Here is a tiny trained network, its code and every weight. The questions are about switching its units off for an input and a class, where a switched-off unit gives its printed mean instead of its output.

import numpy as np


def w(rows, s, z=0):
    codes = np.array(rows[::2]) - 128.0
    scale = np.full(codes.shape[1], s)
    scale[-1] = z or s
    return codes * scale


def norm(h):
    return h / np.sqrt((h * h).mean(-1, keepdims=True) + 1e-5)


def f(y):
    return np.maximum(y, 0)


def log_softmax(a):
    a = a - a.max(-1, keepdims=True)
    return a - np.log(np.exp(a).sum(-1, keepdims=True))


def net(x, mask):
    res = np.array(x, float).reshape(1, 8) / 4 @ E
    u = 0
    for l in range(4):
        y = f(norm(res) @ A[l][:, :-1].T + A[l][:, -1])
        res = res + np.where(mask[u : u + 8], y, B[l][:, -1]) @ B[l][:, :-1]
        u += 8
    return log_softmax(norm(res)[-1] @ U[:, :-1].T + U[:, -1])


A, B = {}, {}
E = w([
[88,80,112,33,83,178,218,142],'x0',
[177,95,225,98,119,100,113,160],'x1',
[156,161,91,124,67,246,30,235],'x2',
[132,126,129,127,129,128,130,130],'x3',
[96,112,158,199,96,153,154,141],'x4',
[102,122,78,130,72,13,130,204],'x5',
[20,2,121,124,204,137,47,145],'x6',
[133,124,126,131,127,129,131,128],'x7',
],0.0093)
A[0] = w([
[98,164,9,152,165,143,154,101,16],'L0N0',
[89,119,134,104,81,145,142,115,16],'L0N1',
[194,86,203,80,133,95,117,153,24],'L0N2',
[112,132,113,83,136,138,183,146,17],'L0N3',
[137,145,109,178,143,106,96,115,3],'L0N4',
[106,102,87,176,75,70,155,170,67],'L0N5',
[185,131,58,46,170,91,100,113,2],'L0N6',
[102,100,147,210,70,137,156,127,26],'L0N7',
],0.015,0.0065)
B[0] = w([
[110,79,250,179,33,125,117,135,236],'L0N0',
[98,125,105,108,119,144,161,130,155],'L0N1',
[90,108,183,166,55,137,118,125,245],'L0N2',
[148,103,114,112,114,144,165,126,171],'L0N3',
[190,107,144,117,158,93,106,139,169],'L0N4',
[128,170,127,38,116,96,73,109,254],'L0N5',
[73,193,174,105,171,147,131,178,190],'L0N6',
[91,165,188,121,191,156,154,187,185],'L0N7',
],0.017,0.0044)
A[1] = w([
[179,116,124,136,133,140,68,145,96],'L1N0',
[111,96,116,175,91,97,157,130,99],'L1N1',
[129,71,65,110,130,124,201,181,100],'L1N2',
[94,2,122,106,174,111,97,139,2],'L1N3',
[139,144,94,135,165,203,123,21,97],'L1N4',
[179,146,78,212,187,58,77,112,61],'L1N5',
[150,135,120,203,110,94,117,101,96],'L1N6',
[131,89,141,141,188,70,133,123,71],'L1N7',
],0.0095,0.0087)
B[1] = w([
[90,106,64,77,106,143,162,82,248],'L1N0',
[118,144,120,164,137,94,132,120,189],'L1N1',
[213,108,150,71,151,121,116,79,202],'L1N2',
[58,81,51,236,178,132,147,150,232],'L1N3',
[160,94,199,123,111,165,94,74,222],'L1N4',
[254,44,150,74,152,129,160,116,215],'L1N5',
[164,75,125,132,121,96,168,153,232],'L1N6',
[98,142,54,138,90,114,173,133,216],'L1N7',
],0.0085,0.0015)
A[2] = w([
[153,119,80,139,100,181,86,247,2],'L2N0',
[183,143,153,170,179,82,46,112,104],'L2N1',
[86,179,172,119,200,154,141,173,56],'L2N2',
[95,92,92,87,106,151,187,140,4],'L2N3',
[127,141,180,98,132,140,158,147,85],'L2N4',
[146,171,123,220,157,93,59,145,52],'L2N5',
[88,125,129,130,158,145,94,153,42],'L2N6',
[113,122,150,152,152,133,176,140,94],'L2N7',
],0.013,0.006)
B[2] = w([
[129,191,69,129,66,171,45,6,230],'L2N0',
[146,53,112,62,118,158,185,175,254],'L2N1',
[119,195,139,138,218,145,149,159,191],'L2N2',
[178,50,128,88,118,149,154,170,176],'L2N3',
[104,109,81,167,167,154,159,171,229],'L2N4',
[155,63,150,64,136,176,151,207,193],'L2N5',
[118,153,71,169,142,110,123,159,166],'L2N6',
[110,152,118,55,135,79,86,146,186],'L2N7',
],0.011,0.0048)
A[3] = w([
[56,50,118,139,208,127,59,80,111],'L3N0',
[97,140,68,104,84,183,138,135,183],'L3N1',
[205,194,176,113,91,128,206,126,76],'L3N2',
[149,124,190,128,129,142,71,193,146],'L3N3',
[143,118,183,142,123,207,118,69,4],'L3N4',
[81,96,158,133,201,1,250,67,83],'L3N5',
[218,236,123,164,109,113,198,97,3],'L3N6',
[148,98,168,170,194,218,168,71,52],'L3N7',
],0.012,0.0051)
B[3] = w([
[102,177,48,146,64,76,206,178,207],'L3N0',
[217,94,201,196,249,85,155,82,213],'L3N1',
[60,93,67,165,141,108,145,173,214],'L3N2',
[99,122,162,162,142,171,197,67,225],'L3N3',
[92,169,137,77,88,23,69,124,185],'L3N4',
[208,167,130,170,145,242,43,59,255],'L3N5',
[38,60,15,159,137,119,101,165,167],'L3N6',
[156,182,148,30,96,30,98,182,202],'L3N7',
],0.012,0.0085)
U = w([
[191,175,93,163,129,197,65,21,183],'0',
[75,90,208,184,31,148,137,130,128],'1',
[205,35,133,59,157,161,203,160,121],'2',
[65,134,8,180,136,101,162,195,56],'3',
[91,207,160,123,208,175,147,171,254],'4',
[116,196,150,16,88,52,70,150,19],'5',
],0.017,0.005)

Each question gives the input, the list of numbers given to net, and the class t.
The units are the neurons (one row each of A and B). Each row of codes is followed by its name. A weight is (code - 128) times the scale printed after its matrix; where a second scale follows, it is the last column's (A, B and U).
mask holds one flag per neuron, layer by layer. A switched-off neuron (its flag False) gives its mean, the last column of its row in B, instead of its output. The means were averaged over made-up inputs and are rounded, as every weight is.
A unit's drop is (log p(t) with every unit on - log p(t) with that unit switched off) / (log p(t) with every unit on - log p(t) with every unit switched off).
The circuit of an input: a set's keep is (log p(t) with only the set's units on - log p(t) with every unit switched off) / (log p(t) with every unit on - log p(t) with every unit switched off). Starting from the 12 units with the biggest drops (on a tie, the unit counted first), units are removed one at a time, each time the one whose removal leaves the highest keep (on an exact tie, the one counted first), for as long as the keep stays at least 0.8.
units of the circuit, in order: the units of the circuit, biggest drop first
most important unit: the unit with the biggest drop
k most important neurons: the k neurons with the biggest drops, biggest first
top k neurons in layer l: the k neurons of layer l with the biggest drops, biggest first
input [6,5,7,-2,-1,0,-4,7], class 0: units of the circuit, in order : L2N0
input [7,7,-6,1,3,-8,8,4], class 3: units of the circuit, in order : L3N0, L1N3
input [2,-5,4,-7,7,8,-5,4], class 5: 3 most important neurons : L0N5, L3N5, L0N6
input [6,6,8,-5,6,-8,3,-1], class 0: units of the circuit, in order : L2N0, L0N0
input [-6,-4,4,1,-5,6,5,-5], class 2: 2 most important neurons : L2N1, L2N5
input [5,-6,-5,-6,2,3,6,0], class 1: top 2 neurons in layer 3 : L3N0, L3N5
input [6,-8,7,-4,-4,-7,0,-7], class 1: 2 most important neurons : L0N0, L3N5
input [-1,7,-7,0,-7,-5,-3,-5], class 0: 2 most important neurons : L3N5, L0N0
input [8,-6,7,1,-7,-8,-8,8], class 2: 2 most important neurons : L3N5, L3N1
input [6,1,1,-2,-8,-7,-7,-6], class 4: 2 most important neurons : L0N6, L3N0
input [1,0,8,0,-8,2,5,-1], class 0: top 2 neurons in layer 0 : L0N7, L0N5
input [1,-1,6,-8,2,-1,-7,-8], class 3: 3 most important neurons : L3N6, L3N5, L3N2
input [-5,-8,6,-3,6,-8,2,-8], class 1: units of the circuit, in order : L0N0, L3N5
input [-2,-4,4,-7,-8,-4,6,-5], class 4: most important neuron : L0N6
input [2,2,-4,1,2,8,-8,3], class 3: 2 most important neurons : L3N6, L3N2
input [2,2,-6,5,-6,1,-1,-1], class 0: top 2 neurons in layer 0 : L0N7, L0N2
input [-2,-8,4,8,-8,7,6,-7], class 1: top 2 neurons in layer 0 : L0N0, L0N7
input [7,-3,5,6,-5,5,-7,1], class 2: 4 most important neurons : L3N1, L0N3, L2N3, L3N0
input [-7,-6,-1,-1,-5,3,-3,6], class 2: 4 most important neurons : L0N4, L2N1, L2N5, L0N2
input [2,5,4,1,-5,-4,-1,-1], class 1: most important unit : L0N2
input [7,6,-1,-8,-1,7,-5,-7], class 2: top 2 neurons in layer 0 : L0N3, L0N0
input [-8,-4,3,7,4,-8,3,4], class 2: top 3 neurons in layer 2 : L2N1, L2N5, L2N0
